Facts:
batrine skoster: kudristam
brudor skoster: bedas,meskibu
brumok skoster: vogrol,siza
draran skoster: zubo
dregar skoster: kleplan,zigros
fuflabri skoster: baplal
gasam skoster: brubra,flikek
gedrebal skoster: siza
gibror skoster: kleskul,plobastas
klabi skoster: brubra,lepo,tralo
luplobis skoster: movuflam
magrus skoster: fesil,kunuk,dubrobrar,safi
mepu skoster: vizik
muves skoster: plubrun,treri
pligre skoster: vizik,klono,kleskul,getra
sesak skoster: napir
skevar skoster: siza,vutrafluk,klekil
stodor skoster: pedi
stostok skoster: trenis,driplam,movuflam
tefla skoster: nesul
tigros skoster: zuske,driplam
tramo skoster: plumul,zavi
trebas skoster: dagik,stagas
trebuk skoster: getem,gegum
trigrek skoster: gazuvi
vibu skoster: bedas,grukluk
vidok skoster: brubra,meskibu,tatrem
vodil skoster: gusi
voplu skoster: nadri,nadres
vuta skoster: nadri,broklar
zustok skoster: stupem
{baplal,batrine,bedas,bratrozek,bretralan,brubra,brudor,brudozul,brumok,draran,dregar,fesil,flastimun,flikek,fluzam,fuflabri,gazuvi,gegum,getem,gogru,gremim,klabi,kleskul,klono,magrus,mepu,mezak,nadres,nivur,nuga,pedi,pemum,siza,skidrus,stodor,tamul,trebuk,trobrubik,vidok,vogrol,zigros} grutromen b
{brilal,broklar,dagik,dogek,driplam,druflol,drupletrel,dubrobrar,flaraflel,fludi,getra,gresus,grukluk,kudristam,kunuk,legruka,lepo,librur,madrun,meskibu,mumu,nadri,napir,nesul,pligre,plobastas,rerel,rures,safi,skader,skagra,skevar,staklem,tatrem,tigros,tramo,trebas,trenis,trigrek,vibu,voplu,vutrafluk,zavi,zuske,zustok} grutromen a
{festul,gasam,gedrebal,gevok,gibror,godiflu,golis,grorul,gusi,kledra,klekil,kleplan,luplobis,mebi,movuflam,muves,plavu,plubrun,plumul,plute,sesak,stagas,staguk,stostok,stupem,tefla,tralo,treri,veskim,vizik,vodil,votrostu,vuta,zubo} grutromen c
{baplal,bratrozek,dogek,draran,gedrebal,meskibu,sesak,zuske} stavon driplam
{batrine,drupletrel,flastimun,gegum,stagas,vibu,zavi} stavon vutrafluk
{bedas,bretralan,klabi,kledra,kunuk,stupem} stavon zustok
{brilal,brudor,lepo,pedi,plobastas,safi,tatrem,trenis,voplu} stavon tamul
{broklar,festul,flaraflel,gasam,nadres,plumul,skevar,skidrus,vuta,zigros} stavon stostok
{brubra,getem,plute,rures} stavon trebuk
{brumok,dregar,druflol,dubrobrar,klono,muves,napir,nuga,plubrun,tramo} stavon legruka
{dagik,fluzam,getra,gibror,plavu,pligre,skader,tefla,tigros} stavon grukluk
{fesil,golis,klekil,kleskul,librur} stavon skagra
{flikek,gresus,mebi,nesul,vodil} stavon madrun
{fuflabri,trebas,vizik} stavon gogru
{gazuvi,godiflu,gusi,mepu,mezak,staklem,vidok} stavon gremim
{grorul,stodor} stavon fludi
{kleplan,kudristam,pemum,votrostu} stavon magrus
{luplobis,nadri,tralo,vogrol} stavon trobrubik
{movuflam,mumu} stavon brudozul
{nivur,rerel,treri,trigrek,veskim,zubo} stavon gevok
{siza} stavon staguk

Known rows:
festul: [ -7  -5   7  -3  25   6   6   9  -4  35 -12  24  20  -2 -10  27  30  29
  12   5  10 -12  -3   7  20 -15  16   6   8  -3  -5   3  15  41   1  -2]
broklar: [ -6 -10  -8  -2  18   7   4  13   2  11  12  29  -2  -8 -10  17  20  32
  13  19  -3   1 -22  -1  14 -10  24   1  -9  -6 -18   7  22  43  19   0]
plobastas: [-14  -1  -5   8  -9  16 -13 -35  10 -20 -13  24 -38  26  -1  -3 -24   0
  -5   7 -21  -7  -4  -8  18  12  19  -4  16 -18  -1  -9 -14   5  24 -35]
trobrubik: [ -2  10  14  -8   9  24  29  -1  18 -13  33 -23  21   9   5 -15  -4 -20
 -25 -15  29   5  14 -13   4 -17 -32 -29 -37   4 -22 -50  15 -25 -16   3]
zigros: [ -3  -3  -2  14  36  -1  -2   2 -14  14  -7  25  12 -14  -4  14  25  18
   0   4  13   2 -26   3  16 -14  19   2 -10   7 -25 -15   8  44   4  14]
librur: [  1  -5 -11  -3  -7  -6  -6   5   6  -5   7   7 -14  -1  -3  -1  -8   8
  10   9 -10   5  -5  -1  -2   5   5   4   1  -4   0  17   0  -1  10  -4]
mepu: [  3  12   0   9  17 -18 -12  -6  -1  -2 -17   7  -8   3   7 -14 -12  -8
   8  -6  11  12 -10   8   6  10  -5  21   6   7  -8 -13 -10   1  -9   7]
vidok: [  6  12  -8   4  20 -27   5  -2 -14  -2 -15   7  -3  -1  -3  -6   2 -17
  -5  -3  -2  12  -1   5  -7  -5 -11   7  -9  10   1   7 -29   2  -1  11]
gedrebal: [  2 -17  -6  -8 -10 -33 -19  11  11  24  -4  -1  21   7 -12   9  -3   1
  24  -4  12   7  15  -7  14   3 -20  14  23  15  26  10 -22 -15  -7  11]
kleskul: [  0   7   8   8  10  -7 -21  -6 -11  -4 -11   9  -8   6   9 -13 -10 -10
  -1  -3  10   8 -17   5   5  14  -2  16  11   8 -11 -19  -6   8  -8   8]
rures: [  0  -5 -11  -2  -7  -5  -5   4   6  -5   8   7 -13  -2  -4   0  -7   8
  10   9 -11   4  -7  -2  -1   5   7   4   1  -4   2  16   1   0  10  -3]
pedi: [ -7  -3  -4  30   3   5 -10 -43  -9 -26 -30  14 -16   5   0   3  -4 -12
 -16  -1 -13 -12  -1  -8  14  -3  22 -13   8   0  -5 -26 -33   1   7 -17]
plubrun: [  8  -6   4 -14  -9  18  -4  -5   4  12 -27 -35  21  -7  18   6  19 -13
  -7   1 -20   0   1  15 -32  12  18  15  29  -5  33   3  19  18   4   6]
getem: [  4  -3  -2  15   6 -10 -12  -5 -14  -9  -9   2   1  -8   4  -1   2  -5
  -1  -1   5   3 -10   2  -1   1   3   4   2  10  -8 -11 -11   1  -8  11]
kunuk: [  2 -13  -9  -1 -13  -3  -9  11   2 -14  12   6 -14  -2  -3   4  -4   8
  12  18 -11   3  -9  -2  -5   2   8   4   4  -1  -2  10   2   0   4  -4]
batrine: [  8   1  -7  15  11 -22  -7  -3  -5  -7 -12  -1  -1 -10   3  -4  -1  -5
   7  -3   5   7  -6   3   0  -1   1   9   0  11  -5  -5 -16  -4  -8  10]
gazuvi: [  5  -4  -4  14   6 -14 -16  -1 -14 -10  -9   2   1  -7   3  -3   0  -8
   3   1   5   6 -10   1   0   1  -1   8   3  12  -8  -9 -15  -1 -10  11]
fuflabri: [  7   4  -4  16  13 -16  -3  -8  -6  -5 -15  -2  -2 -11   4  -3   1  -5
   2  -4   3   5  -6   4   0  -2   4   5  -2   9  -4  -7 -11   0  -7  10]
flastimun: [  6   0  -6  13   9 -17 -12  -3  -9  -8 -11   2   0  -9   2  -3  -1  -6
   3  -1   5   6  -8   2  -1   0  -1   8   2  11  -7  -6 -15  -2 -10  11]

Rows:
No name comes twice in this set of rows, the named rows included.
[ 12  -6 -19   8  13 -35 -17   8   3  -8  -6   1   9  -6  -1  -4  -5  -9
  17   3  14  18  -4   2  -1  -3 -17  20   4  20  -6  -4 -29 -11 -15  12]  draran
[-20   5   8  17   3  50  33 -67  24 -43  -2  -3  -5  33  -2  -3 -17 -29
 -50 -15   0 -20  30 -28  28 -28  -2 -59 -26 -15 -18 -76 -21 -27  10 -44]  tamul
[  1 -12 -38  -5 -11 -10 -31  17  11  -9  21   7  10   0  -4  -2 -18   8
  18   1   3  11  -4  -5  -5  13 -20  18   6   6  -9  31 -18  -5  -1  -6]  zuske
[  3  11  11  -7  15  14  41  -2  25 -17  27 -28  18   3   4 -14  -2 -17
 -18 -10  28   6  19  -8   3 -27 -28 -27 -41   3 -21 -50  16 -31 -17   0]  magrus
[  0  -9   1  19   0 -15 -20 -10  -9   6  -6   2   4  -9  -1  -2   1  -7
  -4 -10   5   7 -10  -8  10   6   3  -3   0  14   6 -13 -10  -1   5  25]  vogrol
[ -5  -5 -15  16  -5   4   7 -35  15 -25 -17  13 -32   9  -7   5 -11   3
   1  11 -29 -12   7  -8  11  -8  27 -14   5 -15   4   0 -21  -6  24 -34]  voplu
[ -1   5   8 -10   8  16  23   3  19 -15  34 -23  24  11   2 -15  -6 -20
 -20 -13  33  10  15 -13   4 -16 -39 -24 -35   9 -22 -47   7 -29 -19   4]  gremim
[  0 -10 -13  -3 -12  -6 -13  10   3  -9  12   7 -11   0  -4   1  -8   7
  10  13  -8   5  -7  -4  -3   6   2   5   4  -1  -1  15  -3  -2   7  -3]  zavi
[-11  -6 -13  14 -10  11  -3 -34   9 -23 -12  19 -30  12  -6   5 -14   2
  -5   7 -29 -11   4 -11  13  -2  23 -15   7 -16   3   1 -21  -1  26 -31]  brilal
[ -3  24  34   7 -22  -2  -4  13 -27   5  10  13 -50  -3   6 -20 -22  16
   5  -6  -2 -12 -15   9   3  26  10   5   0 -11  -5  29  28 -10  -3   3]  getra
[ -3 -12 -33 -33 -13  18  -7  30  42 -19  71 -17  41  22  -6 -13 -27  -8
   1  -7  36  19  17 -22  -3  -2 -68  -7 -25   8 -28  -8  -4 -35 -18 -11]  driplam
[ -2  -5   0  15  35  -1   1   4 -14  11  -8  24  11 -16  -5  16  27  19
   3   7  12   2 -25   5  15 -15  22   2 -10   8 -26 -17  11  43   3  14]  nadres
[  1  32  30   8 -12 -13   9   8 -15  11   2   9 -54  -6   5 -24 -23  18
  13 -10  -2  -9  -6  13   4  21  10   8  -5 -15   0  35  27 -16  -1   0]  pligre
[ 10  10   2  -1  12  11 -17 -14   2   1 -29 -25   2  -6  30 -18   3 -27
 -15  -8 -11  19 -24  16 -27  27  15  25  16  -1  12 -20  19  24   7  19]  klono
[  0  13  11  -8  15  17  36  -3  25 -12  29 -26  21   6   4 -15  -4 -18
 -21 -15  30   7  16 -10   4 -21 -30 -26 -41   4 -20 -48  15 -26 -15   2]  trebuk

Now the same objects, written a new way:
Known rows:
vutrafluk: [  5  -7   1   5  -4  -1  34 -33 -36  11 -19  -4  31  12  -4  11  -6   1
  -4  41  -8 -21   6  -8 -34  10 -17  20 -13 -41  -6  27   2  -9]
mezak: [  1  -7   5   7 -16 -10   1  11  13 -12   2   5 -21   4   7   2 -13   3
   4 -13  16  -3  -9   5  -2 -12 -11 -16  -5  17  -1  -3   1   1]
gevok: [-26 -25 -18 -13  -7  24   0  -7 -28   5 -21  17  10  21  -8 -10  -5   9
  -9 -20 -25  -2   4 -21 -22  -1  20  28  -7 -37  16  28  -4 -11]
gremim: [ -8 -33   8  -6 -33 -10  22  -3 -17 -15 -19  13  -8  30   2   4 -30   6
  -1 -14  -3 -19  -9 -11 -35 -22 -13   2 -15 -22   8  24   5  -5]
dogek: [ 15  12  10  -3  11  -9   3 -12  -3  10  11 -16  14  -7   1   6   7  -6
  -1  24 -10  -3   4   2   4   6  -2   2   4  -4  -7  -7   7   6]
stupem: [-13   2 -26   4  11  21 -10   3   3  -7 -13  16 -10 -12 -27  -7  18   5
 -14   5  -2  25   3   1  16   9   9  12  16   3   1  11 -11 -14]
siza: [  2  10  -7  30 -11  -4   2   7  20  -9   1   5 -22 -14   8   4  -3   7
   7   0  44   1  -6  16   9   5 -25 -24  -9  31  -9  -8  -7  -5]
votrostu: [-15   3 -21  -2  10  23 -22   8   5   7   1   8  -3  -7  -3 -13  14   4
  -5 -22  -6  16   5  -4  14  10  20   9   5   3   7  -2  -7  -6]
skidrus: [ -2 -11 -22 -24  15 -13  17 -50  28 -38  -1  -3 -50  49   9 -25 -13  -6
  15  12  30  -7 -11   0 -10   6  -1 -43  -7   7  28 -21  -3  23]
gazuvi: [ -5  -6  23 -15 -10 -11  17  31  12 -34 -12  18 -15   6 -10  -5  -8 -11
   6  -4  11   3  -7  14  -3 -34 -10 -30  25  20  -6  -6 -16   8]
madrun: [  6 -14  14 -14  -4  -9  23 -25 -32   9  -9  -8  27  19  -4   8  -9  -4
  -5  26 -27 -18   3 -14 -28  -3  -4  20  -7 -41   1  20  10   1]
brudor: [ -5 -14   4   1 -24 -15 -15  -1  14   4  26   9 -21   4  23 -11 -13   7
  -3 -14   8   0 -13 -10  -5 -12 -16 -27 -11  15   0   0   6   0]
bratrozek: [  0  -7   5   6 -17 -11   0   9  12 -13   2   5 -21   3   6   1 -13   3
   4 -15  17  -3  -9   4  -2 -13 -11 -16  -6  15   1  -3   2   1]
vuta: [-23 -12 -43 -47  35   5 -17 -59  25 -21   9   7 -46  40 -13 -51  19  -7
 -12  20 -17  28  -8 -22   7  14  25 -16  17 -10  34  -9   1  15]
zigros: [-12   6 -26  -1  23 -20  37 -42  42 -52 -33  -3 -53  47  -5 -27   3   1
  18  15  46  -8 -14   8 -17  13  -4  -6  -1  -5  14 -28   7  23]
gusi: [-23   8 -22   4  13  24  -7  11   5   0 -15  15   3  -8  -9 -14  19   5
  -2 -13   6  15   6   1   6   9  15  13  11  -3   0  -1 -12  -5]
stagas: [-11   5 -19  -1  15  29  -5  15  -3  -9 -20  12   0  -8 -21  -1  12   0
  -2 -11   2  15   8   9  15   7  18   9  13   5   6   1 -19  -7]
trobrubik: [ -7 -32   8  -3 -31 -10  20  -1 -15 -14 -16  13  -9  28   1   3 -28   6
   0 -14   0 -17 -10  -9 -33 -21 -14  -1 -15 -19   8  23   4  -4]
klekil: [-16   9 -33  19  11  31 -10  -1   0   8  -9  12   1 -12  -4  -9  16  10
  -4  -6  15  13   7   0   9  23   8   9  -3   2   2   5 -13 -15]

Rows:
No name comes twice in this set of rows, the named rows included.
[ -1 -10  11  -1 -19 -16 -11  13  17  -7  13  -2 -22   9  17  -2 -16   4
   7 -34   6  -5 -12  -2  -2 -15   0  -9 -11  13   4 -10  13   9]  mepu
[-15   2  20   4 -19  44 -22  83 -33  25  -1  29  50 -49  -2  15   4  -3
  -4 -42 -17  10  18  11  15 -22  10  -6  20  21 -16  17 -40 -25]  plubrun
[-24  -7 -49 -34  35  18 -20 -64  18  -1  19   4 -32  40  16 -52  12  -3
   1   4  -2  12  -2 -22  -1  28  26 -28  -4 -10  37 -16  -6  15]  gasam
[ 12   4 -24 -28  38 -17   3 -86  15   0  24 -28 -21  38  15 -25   7  -9
   5  48  -1  -5  -3 -14  -4  34   5 -21 -12 -15  25 -22  15  24]  skevar
[-25  17 -25  21  17  15  -1  15  19  -8 -30   9  -6  -8 -18 -12  29  11
  -2 -20  12  16   3   3   7  14  18  45  10 -10  -7  -7   3  -4]  kleplan
[  6 -15  41  17 -24 -14   2  34 -59  34  -3   1  53 -17  -8  42 -14  13
 -16  -3 -34 -12  -1  -9 -19 -34  -6  39  -6 -46 -35  42  16 -25]  legruka
[-19  -2 -47 -30  42  20  -3 -52  17 -17  -5   1 -31  41  -2 -41  13  -6
   8   5   7  10   2  -9   2  27  30 -17   2  -8  37 -20 -12  15]  festul
[  9 -25  13 -24 -11 -22   7 -35 -26   8   3 -10   9  19 -15   7  -8  -2
 -22  33 -49  -4  -6 -25 -20  -8  -7  26  -2 -41   3  31  26  -2]  zustok
[-21   0  23  -9 -15 -27  -8  27  36 -10  14   7 -17  12  24 -27   0   0
  10 -41   2  -2 -15  -7 -12 -28   3  -7   9   6  -8 -26  16  21]  fuflabri
[-14   5 -51 -20  48  28  13 -47  13 -27 -24   0 -26  38  -9 -29  13  -6
  14   7  24   5   6   3   1  33  29 -11   2  -7  34 -23 -20  13]  plumul
[ 26 -21   7  -4 -17 -22 -14   9  14 -25   0 -14 -45   5 -20  25 -24   3
  -5 -26  -7   5 -13   8  23 -16   6  11  -9  22  18   0  22   2]  batrine
[ 23   7  17 -15  12 -17 -11  -8   2   8  20 -23   4  -6  -4   8   6 -10
  -3  16 -24   3   1   0  17   1   7   3   7   4   1 -10  15  10]  trebas
[ 18 -12   0   6 -18  -5 -25   0  10   4  27 -11 -28  -3  19  14 -25   6
   5 -29  14  -6  -7   5  16  -1  -4 -28 -26  33  15  -7   6   0]  stodor

